Below is a small trained network, with its code and all its weights. Each question gives an input and a class and asks what happens when units are switched off, that is, made to give their printed mean instead of their output.

import numpy as np


def w(rows, s, z=0):
    codes = np.array(rows[::2]) - 128.0
    scale = np.full(codes.shape[1], s)
    scale[-1] = z or s
    return codes * scale


def f(y):
    return y / 2 * (1 + np.tanh(0.7978845608 * (y + 0.044715 * y**3)))


def log_softmax(a):
    a = a - a.max(-1, keepdims=True)
    return a - np.log(np.exp(a).sum(-1, keepdims=True))


def net(x, mask):
    res = np.array(x, float).reshape(1, 2) / 4 @ E
    y = f(res @ A[0][:, :-1].T + A[0][:, -1])
    res = res + np.where(mask, y, B[0][:, -1]) @ B[0][:, :-1]
    return log_softmax(res[-1] @ U[:, :-1].T + U[:, -1])


A, B = {}, {}
E = w([
[246,123,168],'x0',
[151,32,1],'x1',
],0.0087)
A[0] = w([
[125,104,135,31],'neuron 0',
[175,112,91,96],'neuron 1',
[114,159,161,48],'neuron 2',
[89,180,140,101],'neuron 3',
[144,171,164,94],'neuron 4',
[98,155,104,255],'neuron 5',
[165,99,111,69],'neuron 6',
[154,85,87,60],'neuron 7',
[55,151,147,103],'neuron 8',
[81,162,106,194],'neuron 9',
[90,116,88,119],'neuron 10',
[254,142,139,122],'neuron 11',
[155,126,144,149],'neuron 12',
[94,91,73,93],'neuron 13',
],0.022,0.0059)
B[0] = w([
[133,188,85,118],'neuron 0',
[104,157,45,181],'neuron 1',
[145,225,83,163],'neuron 2',
[95,142,108,177],'neuron 3',
[82,163,116,186],'neuron 4',
[144,25,148,189],'neuron 5',
[119,177,100,163],'neuron 6',
[126,180,122,192],'neuron 7',
[53,137,75,187],'neuron 8',
[103,83,83,187],'neuron 9',
[65,130,90,183],'neuron 10',
[10,65,61,252],'neuron 11',
[98,104,94,157],'neuron 12',
[134,194,89,207],'neuron 13',
],0.011,0.013)
U = w([
[88,249,98,66],'0',
[90,67,112,193],'1',
[131,15,142,255],'2',
[190,148,175,65],'3',
[192,169,178,78],'4',
[183,197,182,80],'5',
],0.015,0.0084)

Each question gives the input, the list of numbers given to net, and the class t.
The units are the neurons (one row each of A and B). Each row of codes is followed by its name. A weight is (code - 128) times the scale printed after its matrix; where a second scale follows, it is the last column's (A, B and U).
mask holds one flag per neuron, in row order. A switched-off neuron (its flag False) gives its mean, the last column of its row in B, instead of its output. The means were averaged over made-up inputs and are rounded, as every weight is.
A unit's drop is (log p(t) with every unit on - log p(t) with that unit switched off) / (log p(t) with every unit on - log p(t) with every unit switched off).
The circuit of an input: a set's keep is (log p(t) with only the set's units on - log p(t) with every unit switched off) / (log p(t) with every unit on - log p(t) with every unit switched off). Starting from the 12 units with the biggest drops (on a tie, the unit counted first), units are removed one at a time, each time the one whose removal leaves the highest keep (on an exact tie, the one counted first), for as long as the keep stays at least 0.8.
units of the circuit, in order: the units of the circuit, biggest drop first
top k neurons: the k neurons with the biggest drops, biggest first
drop when u is switched off: that unit's drop, to one decimal
input [4,-3], class 1: units of the circuit, in order => [neuron 11]
input [5,-3], class 1: top 2 neurons => [neuron 11; neuron 5]
input [-6,-3], class 1: top 2 neurons => [neuron 5; neuron 8]
input [-1,4], class 0: top 2 neurons => [neuron 11; neuron 13]
input [-8,-6], class 1: top 3 neurons => [neuron 5; neuron 9; neuron 13]
input [3,4], class 0: top 2 neurons => [neuron 5; neuron 7]
input [-7,-6], class 1: top 2 neurons => [neuron 5; neuron 9]
input [-4,-2], class 1: top 2 neurons => [neuron 8; neuron 3]
input [0,-2], class 2: drop when neuron 13 is switched off => 0.2
input [-5,-1], class 1: drop when neuron 11 is switched off => -0.1
input [8,-3], class 1: drop when neuron 11 is switched off => 0.5
